In the rows, 128 means zero.
Rows near named flat spaces through zero (a row that begins with a name and a colon came from that space):
ld-bd: [212 114  99 135  99 127 107  96 178 162 139 115  82 157 116 115 132 160
 188 128]
hl-jm: [103 127 122 129 171 111 145 109 105 147  94 107 155 103 127 132 146  96
 102 157]
zz-bm: [116 147 123 113 105 169 106 130 155 153 122 146 129 147 114 151 109 113
 121 139]
zz-bm: [133 148  86 137  60 137  88 140 136 115 185 215 139 205 131 143 136 120
 110 143]
tl-ph: [136 138 181 132 125 153 145 186 148  89 108 134 142  99 136 137 102 130
  84 122]
zz-bm: [105 112 128 144 106 148  70 112 190  92 173 207  67 160 117 124 123 107
 109  55]
tl-ph: [121 182 144 121 114 144 134 161 138 158 121 146 148 132 151 128 100  94
 110 125]
nj-ll: [146 150 164 119  85 149 131 187 137 114 122 126 151 103 148 113  86 152
  95 161]
nj-ll: [ 73 140 125 118 154  98 111  83 153 161 131 152 111 167 105 125 197  75
 137 151]
ld-bd: [142 117 108 134 104 148 111 121 112 143 153 130 113 127 140 138 107 140
 200  83]
nj-ll: [160 113 124 137 165  60 169 178 110  87  46 116 149  94 111  76 184 165
  75  55]
hl-jm: [171 117 161 138  80 146 156 154 119  67 150 156 100 168 139 166 113 117
 150 143]
hl-jm: [170 167 150 143 210  80 183 170 157 137  88 106 142 120 126 104 175 143
 123  28]
hl-jm: [104 153 132 110 136 157 113 122 162 180 106 129 125 134 111 146 132  98
 148 118]
nj-ll: [109 136 134 155 124 150  99  80 145 150 218 173 113 168 156 180 134  61
 193 167]
ld-bd: [117 165 136 141 152  68 141 125 133 151 133 150 147 143 150  98 179  78
 106 157]
zz-bm: [140 115 145 117  95 119  95 123 155 148 165  98 105 109 133  84 134 187
 194 156]
tl-ph: [110 136 135 113 128 119 135 101 122 139 146 117  96 148 131 118 122 117
 153 131]
nj-ll: [187 149 106 146  69 177 129 201 134 101 123 199 163 177 126 189 116 127
 120  89]
ld-bd: [ 92 157 144 120 137  84 146 166  98 140 112 142 148 126 138 103 183 112
 169  76]
zz-bm: [146 193 144  99 147  94 190 178  95 156 134  71 175 146 142 108 140 187
 158 139]
hl-jm: [137 109  87 122  90 111  77 131 133 105 194 118 133 123 127  61 106 252
 103 131]
zz-bm: [111  87 163 149 102 151  95 177 143  69 105 168 151  68 128 132 132 125
  79 134]
hl-jm: [141  80  82 137 175 133 108  70 131 192  41  77 134  57 102 128 141 107
 138 125]
ld-bd: [ 97 165 138 103 148 130 159 160  98 128 140 103 173 141 126 140 127 162
 117 144]
zz-bm: [155  77 126 149 126 111 148 109  91  96 103 118 127 108 130 146 148 107
 135 177]
tl-ph: [129 131 121 128 138 108 138 107 112 141 135 112 128 130 137 118 133 123
 136 151]
tl-ph: [140 134 131 136 114 141 121 147 119 145 138 121 149 102 150 130 111 136
 159 127]
ld-bd: [158 135 118 118 142 142 156 126 137 131  91 111 123 153 103 153 122 128
 109 127]
nj-ll: [184 141 123 159 144  95 145 183 124 110 136 127 171 101 156  96 133 178
 107  81]
tl-ph: [ 99 161 108 126 103 145 117 141 111 130 161 181 142 174 139 152 118 101
 127 103]
ld-bd: [143 168 101 130 173 106 172 117 117 161  91 131 141 169 122 147 151  78
 111 100]
zz-bm: [ 99 140 105 136 171 129 116 112 133 160 129 135 164 128 119 149 157 108
 120 128]
hl-jm: [ 59 172 137  92  88 156 102 152 113 163 166 140 156 143 137 132 113 136
 161 152]
tl-ph: [123 181 122 117 155 119 181 155 106 109 107 141 139 168 132 130  98 109
  46  76]
zz-bm: [166 131 126 144  95 132 127 157 127 114 166 151 157 158 136 156 150 149
 157 170]
hl-jm: [143 144 126 124 131 112 143 152 106 164 110  97 166 104 139 118 147 146
 169 138]
ld-bd: [179 165  94 113 151 113 181 111 126 165  88 106 117 194 106 146 140 113
 131 115]
tl-ph: [109 109 146 140 182  64 176 136  77  66 122 111 128 104 139  92 155 142
  94  84]
ld-bd: [121 154  95 150 170 106 144 104 110 160 117 154 142 145 144 141 143  57
 116  89]
ld-bd: [117 149 138 127 151 128 144 146 129 117 139 125 160 137 127 140 133 139
  91 150]
tl-ph: [131  98 127 154 123 116  99 141 123 125 139 136 160  84 139 122 165 144
 160 140]
hl-jm: [185 172 138 136 110 120 164 150 161  84 174 172 107 225 133 144 119 126
  80 135]
nj-ll: [179 112 122 169 136 119 142 151 103 100 153 129 146 101 163 131 114 149
 149  85]
nj-ll: [140 123 115 113  98 122 156 142  61 127 114 102 132 124 141 124 110 147
 175 118]
ld-bd: [107  98 149  76  75 128 158 130  79 106  39  97  67 118 102 105 108 115
 147 119]
ld-bd: [127 157 106 106 135 140 149 104 100 206  85  92 135 130 131 145 113  86
 177 135]
tl-ph: [155 101  84 129 122 157 115  97 146 105 150 140 120 189  85 178 137 159
 112 160]
nj-ll: [186 149 122 166 101 151 119 184 152 109 163 183 166 146 152 158 118 134
 117 105]
nj-ll: [130 126 148 167 138  93 132 151 131 105 132 186 141 132 146 137 193  71
 142 105]
hl-jm: [166 131  98 116  51 122 110 140 107 119 190 119 158 160 141 108 109 209
 124 240]
nj-ll: [ 99 146 120 106 114 131 108 127 140 158 118 130 136 133 116 113 133 128
 117 148]
tl-ph: [151 114  76 106 135 133 136  59 117 157 124  85  82 168 101 133 105 148
 154 127]
zz-bm: [171 129  86 148  89 148  92 103 147 159 197 158 141 184 132 170 145 135
 189 186]
zz-bm: [113 154 161  68  87 127 156 142 122 130  79  92  71 136 118  76  77 141
 113 114]
hl-jm: [117 136 118 132 119 121 100 104 149 151 146 146 115 133 136 108 127 107
 121 139]
tl-ph: [160 139 133 138 146 116 127 139 162 158 108 110 159 106 127 118 153 138
 114 168]
nj-ll: [101 121  67  99 130 144  69  49 202 171 113 147  93 194  55 131 157 121
  72 173]
zz-bm: [107 143 104  94 157 149 166  65 116 177  59 108 101 184  86 186 135  44
 127 161]
hl-jm: [ 54  90 145 122  74 152  53  94 135 123 172 161  89  97 139 108 107 104
 155 155]
[115 104 120 134 180 110 128 110 126 138  88  96 139  79 115 111 147 135
 109 111]  hl-jm
[132 153 111 158 188  76 142 142 110 127 187 126 172 126 157 103 160 169
 135  74]  zz-bm
[ 91 137 128 118 115 122 136  89 119 103 154 164 111 194 121 152 134  70
  72 214]  tl-ph
[166 158 137 131  89 122 144  97 119 177 155 120 116 154 170 134 105  71
 174 226]  ld-bd
[107 145 126 146 190  67 156 102 119 138 151 150 124 176 127 138 219  80
 174  94]  nj-ll
[ 61 142 110 126 124 109  96  98 115 123 182 161 131 141 146  96 113 111
  70 154]  hl-jm
[134  92 142 138 173 135 146  85 134 124  97 100  92 106 115 153 131  93
 145 115]  zz-bm
[112 122 139 110 127 105 134 131 127 145  59 120 110 108 110 100 161 102
 138 106]  ld-bd
[131 149 149 108 115 146 126 164 152 139 132 116 135 136 115 131 134 170
 160 118]  hl-jm
[140 104 107 160 128 163  88 124 135 145 138 135 171  77 143 153 108 126
 123 155]  zz-bm
[124 154 159 124 113 145 151 128 146 102 147 166 110 192 127 171 124  71
  98 181]  hl-jm
[ 48 119 138 102  81 160  66 121 131 128 176 147 117 117 127 115 104 146
 144 149]  hl-jm
[156 148  95 126 162 124 154 137 132 121 122 122 138 167 106 138 131 165
  97  73]  tl-ph
[101  95 131 125 137 113 113 115 142  98 107 145  96 128  98 114 164 126
 115  94]  tl-ph
[194 153 145 144 124 133 155 135 162 138 136 134 131 166 137 161 135 102
 133 182]  ld-bd
[131  88 114 160 114 141 128 177  71  64 103 158 177  74 145 145 109 132
  82  92]  tl-ph
[168  74  91 161  91 165 114  90 107  98 148 170  95 160 127 195 115  89
 176 120]  nj-ll
[116 141 125 127 164 131 132 106 143 140 132 120 100 129 129 119 104 119
 120  64]  zz-bm
[121 124 126 158 121 166 113 109 109 141 159 152 139 106 168 170  84  66
 147 142]  ld-bd
[140 113  56 102 110 139  72  44 175 228  78 113  81 151  78 113 145 111
 169 138]  tl-ph
[ 75 125 146 116 140  94 160 105  77  85 146 133  88 148 140 110 122  99
 117 106]  tl-ph
[145 144 116 122 144 125 119 117 166 156 155 119 122 165 108 132 157 162
 164 120]  tl-ph
[162 126 125 144 138 111 150 125 118 138 105 121 133 121 139 132 140 104
 140 131]  hl-jm
[101 132 171 141 124 103 105 155 140 141 139 142 147  80 156  97 166 110
 163 138]  tl-ph
[163 137 159 129 146 139 141 162 160 130 128  94 134 104 129 124 121 176
 150 105]  tl-ph

Rows near named flat spaces through zero:
dp_qm: [122 114 126 173  76 108 129 105 124 150 123  89  85 110  87  87 126 132
  69 136]
jp_tp: [138 142 118 123 137 107 146 125 149  84 163 121 147 136  97 140  81 125
 118 118]
bh_pj: [136 123 173 118 125  89 158  95  99 156  96 120  84 166  96 101 172 164
  98 156]
fb_mb: [119  51 149 174 137 125 167 110 140 120 155 191 181  68  89  95 126 141
  75 176]
dp_qm: [135 161 162  99 119  67 143 108 150 122 127 160  89 170  81  94 145 174
 139 123]
fb_mb: [109 115 135 144 142 156 115 106  90 157  90 150 118 127 162 122 171 132
 119 135]
bh_pj: [138 130 110 120 131 128 123 143 133 142 121  89 156 101 156 176 121 129
 192 148]
jq_tz: [140 144  59 118 150 139 155 110 173 111 146  77 140 110 140 188 105  86
 127 124]
fb_mb: [141 104 151  86 168 165 138 153 120  97 142 171 154 158 138 145 134 106
  97 117]
jp_tp: [137 143 186 107  89  93 113 169 117 136 125 135  98 165 102  76 129 161
 153 117]
fb_mb: [138  83  89 142 136 149  81 126 135  84  93  49 110 148  77 119  40 127
 162 125]
bh_pj: [116 101 137 154 116 129 120 115 118 156 118 150 133  93 129 119 157 143
 120 153]
jp_tp: [126 172 118 103 118 140 105  83 135 113 126 146 150 100 174 244 150 133
 113 100]
jp_tp: [155  69 156  66 134 165  57 185  96 163 100 122  70 185  97 119 187 125
 127 145]
bh_pj: [131 168 144 133  69 127 154 162 140 120 155 104 129 118 156 114  99  98
  94  82]
bh_pj: [ 98 167  98 180 120 116 115  89 108 135 118 112 103 126 134 103 116 132
 123 112]
jq_tz: [130  71  51 188 130 159 143  96 146 132 107  23 171  42 141 184  72  98
 142 173]
jp_tp: [115  83 106 150 136 174 114 116 123 153  89 125 104 117 143 102 152 108
 112 136]
jq_tz: [135 153  76 119 128 116 125 101 175 104 116  76  98 140 108 144  89 122
 157 109]
bh_pj: [120 229 133 115 109  86  94 144  75 160 149 104  82 182 142 133 158 136
 141 100]
dp_qm: [149 121 181  85 146 107 114 151  88 122  89 106 113 195 108 118 120 171
 186 142]
jq_tz: [130 143 152 128 101 134 131 143 124 109 134 126 168 103 163 163  99 131
 137 108]
fb_mb: [ 98 161 150 153 114 130 126 137  95 168 146 192 124 118 169  90 185 124
 101 115]
fb_mb: [133 108 172 135  99 128 122 170  90 157 140 129 143 113 135 117 147 133
 113 147]
dp_qm: [143 151 199 119 118  44 150 124  68 146 164 132 129 159  72 133 159 183
  92 172]
jp_tp: [132 142 150  89 146 143  53 153  76 112 131 150 120 180 122 164 138 141
 136 109]
fb_mb: [112 165 125 148  83 128 142  54 147 114  76 110  72 134 141 116 120 133
  77  75]
dp_qm: [130 105 132 126 103 131  68 123 116 139 106 117  89 134  93 130 141 148
 122 132]
dp_qm: [136  89  31 189 148 122 143 112 148 120 161  14 166  67  86 167  52  94
 133 184]
jp_tp: [151  50 135 107 129 169 157 194 187 122 119 129 158 102 136  88 102 100
 172 142]
dp_qm: [124 108 143 147 171 137 192 127 102 114 159 157 173 129 136 110 125 106
  70 146]
fb_mb: [122 122 175 130 102 148  96 203  76 167 145 156 138 127 160  97 161 120
 131 128]
fb_mb: [108 146 138 164 115 111 114 105 101 121 106 121 103 148 114  82 103 152
 130 113]
jq_tz: [134  92 151 111 112 150  91 144 131 145  80 132 145  98 158 157 140 155
 199 143]
bh_pj: [129  95 181 119 135 103 145  90 120 153 135 216 178  74 127 184 204 180
 107 184]
jp_tp: [130 110  94 169  91 109 127 121 155 139 103  43 113  93 103 106  77 135
 172 148]
bh_pj: [156 115 160  92  88 128 136 176 153 118 114  91 103 154 114  98 101 123
 142 108]
jq_tz: [128 103  93 139 158 129 138 106 148 124 124 116 128 121 105 124 119 124
 136 151]
jq_tz: [103 187 132 145 145 116 141 125  94 148 150 170 153 124 182 132 158 128
 140 120]
jp_tp: [140 150  93 140  90  79  84 104 161  84 144  59 119 116  56 168  46 158
 156 120]
dp_qm: [134 106 108 145 146 128 140 130 121 122 134  88 145 122 112 130  98 119
 132 152]
jp_tp: [147 143 136 129  78  79 160 131 148 152 118  51  99 123 105 113 114 142
 146 143]
jq_tz: [100 132 132 163 181  91 119 113  91 134 185 223 177 112  99 117 157 161
 128 172]
dp_qm: [130 138 107 145 107  84 141 125 169 126 167 121 114 114  74  96 111 132
 120 136]
bh_pj: [109 195 114 139 139  95 112  90  98 133 131 131  94 165 123 126 143 145
 123 111]
jq_tz: [124 134  93 132 177 102 130 126 125 139 167 142 114 153  83 103 148 123
 125 157]
bh_pj: [117 153 155 146  68 116 126 141 125 159 151 155 138  81 157 131 159 132
 105 118]
bh_pj: [101 158 104 186  82 134  98 128 129 117 126 103 133  92 151 107  72 123
 148  92]
dp_qm: [ 95 130 122 168 184 165 184  70  79 146  91 157 143 128 198 116 167 109
  84 133]
jq_tz: [125  65 134 178 120 155 155 129 110 135  93  82 157  88 143 104  91 120
 126 157]
fb_mb: [141 127 144  88 142 148 124  93 120 103  51  93  97 179 144 157 117 145
 148 105]
jp_tp: [139  79 130 105 135 196 133 139 140 100  92 117  92 167 130  94 114  84
  71  92]
jp_tp: [121 112 134 104 162 198 128 123 117 105 113 181 134 150 173 143 151  92
  74  92]
fb_mb: [131 106 149 123 102 133 102 179 153 123 120 144 135 118 125  84 101 141
 193 120]
dp_qm: [105 105  96 167 161 188 153 115 116 131 114 137 152 103 185 116 128  82
  99 122]
jq_tz: [125 130 131 117 152 109 130 106 144 106 140 178 113 156  87 103 135 144
 112 124]
jq_tz: [105 117 114 199 138 105 146 101  97 132 133 110 121 126  92  61 100 135
 102 151]
dp_qm: [150  79 155 111 116 140 109 186 129 101 163 132 145 135  83 115  96 118
 102 132]
fb_mb: [134 153 138 157  63 108  87 167  80 132 142  36  94 148  98 106  76 123
 107 109]
bh_pj: [107 144 130 160  91 121  53 145  96 147 109 118  90 138 116  81 117 152
 168 112]
[115 138 118 136 185 130 149  86 105  97 142 165 136 160 116 128 129 123
  78 124]  fb_mb
[120 137 139 126 119 136 114 134 137 124 127 165 161  97 163 152 130 140
 165 118]  jp_tp
[121 139  91 149  99 139 119 158 162 139 139 101 125  97 147 106 105 100
 160 111]  dp_qm
[140 154 161 117  79 108 130 150 133 112 117  91 106 151 121 105  89 139
 139  96]  bh_pj
[135  69 111 127 172 157 126 109 134  93 121 132 137 138  91 132 105 119
  97 143]  dp_qm
[108 166 111 139 147 144 143  77 105 149 109 143 147 102 201 191 173 123
 119 124]  dp_qm
[153  80  71 117 138 143 119 183 183 125 191 102 170  77  97 165 105  85
 144 163]  fb_mb
[122 134 114 112 145 145 111 103 142 119 134 174 140 114 144 177 156 126
 114 118]  dp_qm
[124 155 154 145 122  88 167  81  99 143 126 125 158 101 146 174 147 162
 117 155]  bh_pj
[ 88 166  90 183 134 164 139  59  79 181  99 124 144  70 232 192 190 105
  91 129]  dp_qm
[131 139 123  80 101 177  85 164 189 107 100 158 113 130 174 133 120 111
 184  63]  dp_qm
[124  79 191 104 148 173 116 132  99 128  53 183 133 152 167 105 154 157
 161 126]  fb_mb
[119 131 113 148 142 152 158 131 118 123 164 141 149 116 149 127 129  85
  63 119]  bh_pj
[133 185 115 132  55  83 130 100 164 146 138  82 111  84 132 181 131 141
 126 115]  dp_qm
[145 121 131 114 121 132 126 175 109 146 163 100 128 136 120 136 139 101
 100 140]  jq_tz
[124 118 147 144 100 100 143  75 156 112  80 124 100 126  96  94 106 171
 134 124]  bh_pj
[124 127 130 133 130 174 130 172 105 133 162 146 187  90 193 168 134  87
 110 120]  dp_qm
[108 100 127 167 138 184  86 163  46 172 122 121 150 107 181 132 156 101
 117 146]  dp_qm
[133 112 146 146  69 119 120 149 143 131 124 101 121 102 112 103 100 136
 129 123]  fb_mb
[130 126 152 115 136 125 149 127 145  98 113 152 129 152 123  95 104 141
 142 110]  jq_tz
[139 106 149 113 102 121  92 168 153 108 130 137 125 132  92 100  94 148
 170 120]  jp_tp
[112 157 115 155 157 110 141 149  78 168 176 137 135 137 136 104 163 110
 111 153]  jq_tz
[135 170  93 100 135  96 152  40 177 136  51  76  88 134 146 184 142 164
 198 129]  fb_mb
[141 110  95 119 150 158 182 132 161 126  89  64 118 139 159 110 101  89
 155 125]  jq_tz

Rows near named flat spaces through zero (a row that begins with a name and a colon came from that space):
cffp: [117 115  87 161  78 130 122 132  95 132 160 107  84 119 142 119 168 131
  94 138]
tdzl: [143  84 109 116 166 127 100 152 156 124  99  31 125 112 121 149 148 143
 134 169]
cjfc: [194 118 190  40 219 169 155 142 158  73  49 127 178 114 151  93 124 158
 103 160]
tdzl: [125 101  93 191  83 124  65 146 119 179  81  85 113 122 109 108 111 149
  95 160]
cffp: [185 107 150 154  74 155 130 131 142 118  86 142 131 126 164 103 124 145
  88 137]
tdzl: [174  99 120 104 120 159 120 126 127  92  82  78 131 123 129 133  92 132
 102 171]
pncl: [123 119  80 141 129 172 118 108  71 114 164 109 125  96 160 174 133 138
 112 126]
pncl: [138 109 141 155  89 139 135 117  97 139 140 212 124 119 145  87 119 130
  96 136]
pncl: [130 113 122 138 234  74  72 139 128 184 116 105 133  84 101 122  81 111
 127 175]
tdzl: [142 166 115 135  30 154 165  79 109  72 185 125  87 149 136 189  82  79
 129  96]
pncl: [103  88  70 127  86 124 134 128  92 133 137 155 167 158 126 137 127 140
 166 122]
pncl: [153  92  89 184  15 163 110 135 116 123 106  84  99 134 154 125 152 153
  84 141]
cjfc: [132 141 104  85 163 155 133  96  73  86 153 111 117 106 118 160  72 101
 110 154]
cffp: [132  98  90 123 145  79 124 173 139 152  97 101 151 142 141  84 188 154
 134 141]
cffp: [148 130 177 130 150 157  92 133 160 129  74  81  99 104  99 112  99 135
  84 169]
cjfc: [119 107 103 129 175 106 112 137 121 136 162  77  99  96 128 143 156 119
 125 156]
pncl: [151 168 173 135 155  93 102 137 145 165  63 159 128 128  97  59  63 115
  86 149]
cjfc: [ 99 133 121 113 145 119 126 137 109 139 125 145 130 134 108  96 139 135
 122 135]
tdzl: [ 77 107 104 176 184  95  65 177 128 221  92 120 152 110 117  81 188 182
 127 134]
cjfc: [166  98 146 165 116 146  95 139 166 154  59 121 172 127 143 136 101 159
 136 129]
cffp: [155  97  50  82 139  85 146 139  95 102 123  93 157 147 140 125 118 114
 142 158]
pncl: [ 81 158 160 118 185 143 136 115 117 137 174 177 129 108 122 140 148 130
 144  99]
cffp: [118 142 122 148  85 169 104  85 101 111 152 102  87 116  94 184  47  95
 115 140]
cffp: [121 179 135 156  54 132 118 111 157 125 116  88 103 162  95 167  78 103
 140  97]
cjfc: [168 159 148 136 155 102 136 118 143 133 130 148 142 117 155 138  95 104
 129 109]
pncl: [ 94 149 136 143 121 145 107 132 137 146 112 113 126 135 105 134 133 145
 133 111]
cffp: [116 161 159  65 208 135 153  95 120  95 164 157 144 118 105 167  75  93
 162 120]
cjfc: [167 141 160 141 135 145 147 155 162 133  82 154 174 129 199  98 199 180
 114  84]
tdzl: [126  88 114 121 161 158  98 152 111 140  78 109 152 110 131  97 154 178
 102 162]
cffp: [158 124  85  77 110 119 160 141 112  85  96 101 153 161 143 107 135 132
 122 138]
cjfc: [149 157  83 103 139 182 111 141 103 105  41  60 185 139 154 141 122 180
 104 115]
pncl: [137 141 107 122  94 168 145 110  92  96 137 134 132 131 154 146 124 134
 111 113]
tdzl: [146 148  97 122  27 156 151 104 122  74 127  84 114 170 126 174  91 107
 133 110]
pncl: [136 125 111 118 176 152 144 106  86 100 197 127 111  78 174 168 153 118
 113 128]
tdzl: [121 138 109 162 107 146 109 110  99 136 151 120 106 109 134 154 110 121
 110 124]
tdzl: [135 105  72  99 105 125 154 155 125  92 124  63 133 151 158 129 206 151
 134 128]
tdzl: [148 139 130 105 151 121 156 130 100 118 128 185 150 124 161  86 140 133
 105 123]
cjfc: [116 133 136  86 182  82 143 144 145 119 151 103  98 126 103 103 157 104
 132 153]
cjfc: [118 168 120 128 158 128 130 135  89 151 109 186 167 126 155  86 141 154
 105  98]
cffp: [148  96 108 148 105 126 112 136 124 138 106 117 135 126 138 119 122 138
 117 148]
cjfc: [ 87  90 133 120 181 110 130 145 109 147 179 157  97  96 121  85 201 137
 117 158]
pncl: [209 134 149 131  59 160 136 112 128  90  68 133 124 137 147 105  56 118
  69 151]
cffp: [234 118 143 110  96 133 158  94 138  76 102 149 158 134 165 155  23  87
 124 141]
tdzl: [182 139  74  87 183  83 152 159 106 113  95 104 174 129 189  90 164 141
 106 131]
[160 136 130 153 118 188 129 105  90 122 117 183 171 104 190 146 109 156
 103  98]  cjfc
[ 86 150 175 113 182 181 121  91 103 117 178 159  99  87  99 160 100 114
 121 131]  cffp
[143  90 158 128 141 102 143 131 154 122 171 136  85 106 130 114 156 103
 124 160]  tdzl
[160  98 154 127 126 106 136 125 137 133 121 181 135 126 128  95  96 112
 124 153]  pncl
[139 143 147  71 164 156 148 140 123  98  77 140 162 138 132  90 137 156
 109 132]  cjfc
[144 103  72 111 104 128 120 134  99 108 104  77 127 138 122 125 109 128
 111 164]  cffp
[128 136 156 125 179 131 119 108 147 124 160 109 113  99 117 178  99 101
 148 130]  tdzl
[114 194 123 121 106 160 154 115  80 107 141 166 121 134 153 108 148 138
  86  87]  pncl
[118 133 125 121 140 111 124 155 127 156  77 161 172 150 126  73 144 160
 128 119]  tdzl
[101 115 127 142  90 204 127 113  72 110 154 156  95 103 140 117 161 157
  76 136]  cffp
[140 112 135 125 112  66 155 147 169 129 150 124 105 147 128 104 169 104
 147 132]  tdzl
[132 127  91 181  94 146 103 112 103 145 144 115 130 112 155 175 110 131
 127 109]  cjfc
[171 132 166  72 197  87 162 124 162 100 135 140 138 124 130 124 102  89
 147 144]  pncl
[134 155 148 144 116 128 103 122 156 130 112  72  87 124  95 143  90 106
 111 141]  cffp
[126 128  71  85 121  92 163 146 113 109 120 122 172 173 141 118 154 133
 162 111]  cffp
[ 80 131 113 205 129  47  81 165 149 231 129 143 119 131 108  83 169 137
 141 113]  tdzl
[150 140 121 175 101 120 105 121 140 156 107 128 150 131 142 154  84 125
 138 106]  cjfc
[126 114 154 118 169 128 148 119 126 117 187 156 103  95 144 132 160 114
 126 136]  tdzl
[ 60 161 121 176  69 147 105 149 129 166 116 116 105 151 109 105 194 169
 115  89]  pncl
[123 120 174 105 138 154 120 123 161 120  90 131 145 140  88 135  87 133
 149 139]  tdzl
